Below are the code and all the weights of a small trained network. Each question names an input and a target symbol and asks about switching units off, where a switched-off unit gives its printed mean instead of its output.

import numpy as np


def w(rows, s, z=0):
    codes = np.array(rows[::2]) - 128.0
    scale = np.full(codes.shape[1], s)
    scale[-1] = z or s
    return codes * scale


def norm(h):
    return h / np.sqrt((h * h).mean(-1, keepdims=True) + 1e-5)


def f(y):
    return y / 2 * (1 + np.tanh(0.7978845608 * (y + 0.044715 * y**3)))


def softmax(a):
    e = np.exp(a - a.max(-1, keepdims=True))
    return e / e.sum(-1, keepdims=True)


def log_softmax(a):
    a = a - a.max(-1, keepdims=True)
    return a - np.log(np.exp(a).sum(-1, keepdims=True))


def net(x, mask):
    ids = ['Γβεζξσ'.index(c) for c in x.split()]
    T = len(ids)
    res = E[ids] + P[:T]
    r = norm(res)
    for j in range(3):
        rows = slice(4 * j, 4 * j + 4)
        q, k, v = (r @ M[0][rows].T for M in (Q, K, V))
        z = softmax(np.where(np.tri(T) > 0, q @ k.T / 4**0.5, -1e9)) @ v
        o = O[0][rows]
        res = res + np.where(mask[j], z, o[:, -1]) @ o[:, :-1]
    y = f(norm(res) @ A[0][:, :-1].T + A[0][:, -1])
    res = res + np.where(mask[3:11], y, B[0][:, -1]) @ B[0][:, :-1]
    return log_softmax(norm(res)[-1] @ U[:, :-1].T + U[:, -1])


Q, K, V, O, A, B = {}, {}, {}, {}, {}, {}
E = w([
[144,8,145,202],'Γ',
[161,241,142,184],'β',
[183,109,124,199],'ε',
[151,115,152,192],'ζ',
[84,124,2,62],'ξ',
[50,123,207,217],'σ',
],0.0048)
P = w([
[89,143,128,2],'0',
[125,146,83,200],'1',
[123,138,99,189],'2',
[134,157,113,192],'3',
[134,149,105,188],'4',
[132,147,106,197],'5',
[146,142,110,204],'6',
[149,138,111,212],'7',
[156,140,126,212],'8',
[159,139,127,207],'9',
[170,139,123,209],'10',
[154,139,130,220],'11',
],0.0036)
Q[0] = w([
[157,142,44,66],'h0',
[137,140,56,112],'h0',
[72,84,91,84],'h0',
[113,91,152,168],'h0',
[111,121,82,92],'h1',
[91,81,193,179],'h1',
[182,168,53,255],'h1',
[86,31,116,183],'h1',
[124,73,115,15],'h2',
[139,200,111,196],'h2',
[136,189,158,123],'h2',
[102,119,92,204],'h2',
],0.01)
K[0] = w([
[133,173,128,250],'h0',
[158,152,103,167],'h0',
[103,163,80,179],'h0',
[131,116,105,56],'h0',
[105,111,141,132],'h1',
[131,113,81,111],'h1',
[113,224,106,119],'h1',
[98,134,56,86],'h1',
[166,115,168,191],'h2',
[110,128,47,75],'h2',
[89,112,110,145],'h2',
[123,119,126,48],'h2',
],0.012)
V[0] = w([
[105,2,54,148],'h0',
[156,168,108,201],'h0',
[101,159,183,34],'h0',
[42,140,68,181],'h0',
[109,58,168,94],'h1',
[54,85,51,119],'h1',
[109,93,132,133],'h1',
[54,136,65,112],'h1',
[122,222,126,132],'h2',
[142,213,61,122],'h2',
[154,92,23,120],'h2',
[171,114,90,88],'h2',
],0.0068)
O[0] = w([
[76,40,151,36,140],'h0',
[107,80,188,238,69],'h0',
[192,252,85,79,185],'h0',
[139,101,189,96,84],'h0',
[150,181,103,200,2],'h1',
[227,55,252,191,137],'h1',
[152,158,130,152,96],'h1',
[164,68,199,210,169],'h1',
[112,177,200,218,125],'h2',
[71,164,108,237,181],'h2',
[22,69,13,122,214],'h2',
[81,184,78,105,183],'h2',
],0.0041,0.0031)
A[0] = w([
[102,115,170,167,158],'n0',
[121,229,140,88,252],'n1',
[66,55,178,58,196],'n2',
[131,115,124,39,93],'n3',
[218,134,253,106,61],'n4',
[176,159,164,102,2],'n5',
[119,142,64,154,218],'n6',
[228,99,251,119,47],'n7',
],0.0075,0.0017)
B[0] = w([
[125,171,139,149,197],'n0',
[141,1,120,155,213],'n1',
[151,202,229,147,191],'n2',
[139,175,172,66,133],'n3',
[111,42,121,177,181],'n4',
[159,92,94,161,111],'n5',
[46,50,186,184,253],'n6',
[81,70,120,113,192],'n7',
],0.0056,0.0026)
U = w([
[175,2,160,144,82],'Γ',
[29,120,32,112,95],'β',
[234,165,72,132,161],'ε',
[134,131,146,132,3],'ζ',
[112,152,199,30,241],'ξ',
[119,235,205,197,183],'σ',
],0.0072,0.0029)

Each question gives the input, a string of symbols that net reads in full, and the target symbol t.
The units are the heads (4 rows each of Q, K, V and O) and the neurons (one row each of A and B). Each row of codes is followed by its name. A weight is (code - 128) times the scale printed after its matrix; where a second scale follows, it is the last column's (O, A, B and U).
mask holds one flag per unit, heads first, then neurons. A switched-off unit (its flag False) gives its mean, the last column of its rows in O or B, instead of its output. The means were averaged over made-up inputs and are rounded, as every weight is.
A unit's drop is (log p(t) with every unit on - log p(t) with that unit switched off) / (log p(t) with every unit on - log p(t) with every unit switched off).
The circuit of an input: a set's keep is (log p(t) with only the set's units on - log p(t) with every unit switched off) / (log p(t) with every unit on - log p(t) with every unit switched off). Starting from all 11 units, units are removed one at a time, each time the one whose removal leaves the highest keep (on an exact tie, the one counted first), for as long as the keep stays at least 0.8.
units of the circuit, in order: the units of the circuit, biggest drop first
most important unit: the unit with the biggest drop
which heads matter: for each layer, one digit per head in row order, 1 if its drop is at least 0.15 and else 0, layers parted by /
drop when u is switched off: that unit's drop, to one decimal
input ε Γ Γ ζ ζ Γ, target β: units of the circuit, in order : (h1; h2)
input ζ ξ ξ, target ξ: units of the circuit, in order : (h0; n2)
input β ζ ζ σ Γ, target σ: which heads matter : 001
input Γ ε σ, target ξ: units of the circuit, in order : (h2; h0; n2)
input β Γ ζ, target σ: units of the circuit, in order : (h2)
input Γ σ σ β σ Γ, target ξ: which heads matter : 000
input ε ε ε β ζ, target β: which heads matter : 000
input ζ ζ ε, target ε: which heads matter : 101
input ε β σ ε Γ ξ β ε ζ β ε ε, target β: which heads matter : 001
input ε σ ζ ζ ε σ ε ε β ε Γ, target β: which heads matter : 010
input ζ σ Γ Γ ε ζ ε σ β, target ε: which heads matter : 111
input ξ ζ ξ Γ ε ξ, target Γ: which heads matter : 110
input σ ζ Γ ε ζ σ, target Γ: which heads matter : 001
input ζ β ε ζ ζ, target ε: which heads matter : 101
input ε Γ Γ ε ζ ζ β β, target β: most important unit : h1
input β σ ζ Γ ε ζ σ σ ε ξ, target σ: which heads matter : 101
input ζ ε σ σ ζ σ σ, target ε: drop when h2 is switched off : 0.4
input ζ ζ ζ ζ ε σ ε ξ, target σ: drop when n2 is switched off : 0.4
input σ ε ε ε Γ ε Γ ξ, target Γ: drop when h0 is switched off : 0.8
input β Γ σ ε, target σ: most important unit : h2
